Below are the code and all the weights of a small trained network. Each question names an input and a target symbol and asks about switching units off, where a switched-off unit gives its printed mean instead of its output.

import numpy as np


def w(rows, s, z=0):
    codes = np.array(rows[::2]) - 128.0
    scale = np.full(codes.shape[1], s)
    scale[-1] = z or s
    return codes * scale


def f(y):
    return np.maximum(y, 0)


def softmax(a):
    e = np.exp(a - a.max(-1, keepdims=True))
    return e / e.sum(-1, keepdims=True)


def log_softmax(a):
    a = a - a.max(-1, keepdims=True)
    return a - np.log(np.exp(a).sum(-1, keepdims=True))


def net(x, mask):
    ids = ['αβγδεηθλμξπστ'.index(c) for c in x.split()]
    T = len(ids)
    res = E[ids] + P[:T]
    q, k, v = (res @ M[0].T for M in (Q, K, V))
    z = softmax(np.where(np.tri(T) > 0, q @ k.T / 4**0.5, -1e9)) @ v
    res = res + np.where(mask[0], z, O[0][:, -1]) @ O[0][:, :-1]
    y = f(res @ A[0][:, :-1].T + A[0][:, -1])
    res = res + np.where(mask[1:13], y, B[0][:, -1]) @ B[0][:, :-1]
    return log_softmax(res[-1] @ U[:, :-1].T + U[:, -1])


Q, K, V, O, A, B = {}, {}, {}, {}, {}, {}
E = w([
[72,209,101,212,171],'α',
[121,117,196,140,117],'β',
[122,121,223,154,120],'γ',
[250,157,131,227,134],'δ',
[90,99,142,123,112],'ε',
[197,154,49,161,108],'η',
[152,141,66,210,139],'θ',
[99,106,117,107,101],'λ',
[163,210,90,195,136],'μ',
[99,176,44,143,122],'ξ',
[120,44,116,85,66],'π',
[97,119,175,126,113],'σ',
[34,96,90,90,103],'τ',
],0.019)
P = w([
[130,85,71,72,239],'0',
[125,103,106,88,177],'1',
[115,112,119,97,134],'2',
[107,116,128,117,110],'3',
[95,121,131,128,88],'4',
[103,117,142,161,76],'5',
[80,135,123,143,47],'6',
[92,106,148,207,50],'7',
[76,148,126,162,11],'8',
[88,108,136,202,9],'9',
],0.011)
Q[0] = w([
[84,154,131,123,165],'H0',
[76,92,160,146,31],'H0',
[122,68,185,181,126],'H0',
[155,148,93,111,251],'H0',
],0.011)
K[0] = w([
[106,158,71,133,167],'H0',
[118,116,164,203,5],'H0',
[104,147,84,162,66],'H0',
[169,87,155,67,239],'H0',
],0.013)
V[0] = w([
[41,136,174,183,56],'H0',
[51,255,74,189,156],'H0',
[136,169,228,148,195],'H0',
[2,72,165,43,177],'H0',
],0.0084)
O[0] = w([
[208,63,145,105,188,255],'H0',
[63,217,147,2,185,216],'H0',
[22,17,114,144,169,126],'H0',
[220,135,165,126,151,129],'H0',
],0.0087,0.005)
A[0] = w([
[186,102,150,101,132,94],'N0',
[108,157,142,39,142,187],'N1',
[203,121,198,83,132,204],'N2',
[99,152,139,133,110,197],'N3',
[115,157,190,154,126,143],'N4',
[60,104,128,132,148,253],'N5',
[159,189,99,132,215,157],'N6',
[129,124,68,78,137,173],'N7',
[129,166,63,153,151,166],'N8',
[120,2,129,39,127,127],'N9',
[122,153,157,125,102,197],'N10',
[131,121,173,116,203,132],'N11',
],0.014,0.0081)
B[0] = w([
[136,72,93,46,129,171],'N0',
[152,162,192,145,113,231],'N1',
[110,201,84,104,233,235],'N2',
[211,86,90,128,75,191],'N3',
[153,100,35,92,132,183],'N4',
[179,130,132,141,89,245],'N5',
[102,52,70,147,97,208],'N6',
[151,87,103,189,154,178],'N7',
[93,137,172,182,223,204],'N8',
[2,67,176,110,122,210],'N9',
[221,105,122,177,137,185],'N10',
[128,174,125,138,80,192],'N11',
],0.0093,0.012)
U = w([
[154,135,73,214,191,171],'α',
[231,117,105,181,68,173],'β',
[221,154,175,173,66,181],'γ',
[71,84,156,143,139,142],'δ',
[82,249,244,159,121,208],'ε',
[52,182,85,133,147,149],'η',
[169,59,39,76,121,71],'θ',
[199,118,115,125,166,34],'λ',
[225,219,172,115,133,90],'μ',
[205,121,216,135,45,115],'ξ',
[130,59,106,150,2,53],'π',
[102,120,156,158,155,106],'σ',
[131,200,82,106,210,3],'τ',
],0.01,0.0059)

Each question gives the input, a string of symbols that net reads in full, and the target symbol t.
The units are the heads (4 rows each of Q, K, V and O) and the neurons (one row each of A and B). Each row of codes is followed by its name. A weight is (code - 128) times the scale printed after its matrix; where a second scale follows, it is the last column's (O, A, B and U).
mask holds one flag per unit, heads first, then neurons. A switched-off unit (its flag False) gives its mean, the last column of its rows in O or B, instead of its output. The means were averaged over made-up inputs and are rounded, as every weight is.
A unit's drop is (log p(t) with every unit on - log p(t) with that unit switched off) / (log p(t) with every unit on - log p(t) with every unit switched off).
The circuit of an input: a set's keep is (log p(t) with only the set's units on - log p(t) with every unit switched off) / (log p(t) with every unit on - log p(t) with every unit switched off). Starting from the 12 units with the biggest drops (on a tie, the unit counted first), units are removed one at a time, each time the one whose removal leaves the highest keep (on an exact tie, the one counted first), for as long as the keep stays at least 0.8.
circuit, biggest first: the units of the circuit, biggest drop first
top k neurons: the k neurons with the biggest drops, biggest first
drop when u is switched off: that unit's drop, to one decimal
input μ θ γ γ τ γ β, target δ: circuit, biggest first -> (H0; N9)
input γ δ β θ θ θ β δ τ, target π: circuit, biggest first -> (N2)
input γ γ θ μ μ μ γ, target ξ: top 4 neurons -> (N1; N2; N6; N5)
input ε γ γ γ λ, target δ: circuit, biggest first -> (N9; H0; N3)
input γ γ δ γ λ α δ ε, target π: circuit, biggest first -> (N2; N8)
input γ μ γ γ σ α μ τ δ, target α: circuit, biggest first -> (N5; N1)
input μ α γ λ δ λ, target π: circuit, biggest first -> (H0; N2)
input ε δ δ ε, target π: circuit, biggest first -> (H0; N2)
input μ τ ξ γ α β, target ε: circuit, biggest first -> (H0; N1; N6)
input θ μ σ π ξ δ, target α: circuit, biggest first -> (N5; N2)
input γ λ θ γ η ξ τ ξ η γ, target β: circuit, biggest first -> (N4; N9)
input τ λ ε γ θ τ β, target τ: circuit, biggest first -> (H0; N2; N5)
input η α α γ, target ε: circuit, biggest first -> (H0; N1)
input π γ β, target δ: circuit, biggest first -> (H0; N9; N3)
input γ γ ε, target δ: circuit, biggest first -> (N9)
input ξ θ ξ γ δ ε μ π, target θ: top 4 neurons -> (N0; N2; N1; N8)
input α γ δ δ σ ξ η α ε, target ε: top 3 neurons -> (N1; N9; N6)
input γ μ τ β θ σ μ ε, target ξ: top 2 neurons -> (N2; N6)
input θ δ γ θ λ ξ μ ξ, target β: top 3 neurons -> (N2; N3; N9)
input μ α τ, target ε: top 4 neurons -> (N1; N9; N4; N0)
input π τ ξ γ ε γ π ξ μ σ, target ξ: top neuron -> (N1)
input δ γ δ η δ γ α μ τ, target ξ: top 2 neurons -> (N1; N2)
input δ γ δ α μ τ γ σ ξ λ, target μ: top 2 neurons -> (N6; N2)
input γ γ γ γ ξ α σ, target ε: top 2 neurons -> (N1; N9)
input δ π ξ τ σ, target τ: top 2 neurons -> (N2; N5)
input τ ξ η δ θ γ γ λ, target δ: top 3 neurons -> (N9; N3; N4)
input β γ δ τ γ γ α γ τ, target δ: drop when N9 is switched off -> 1.4
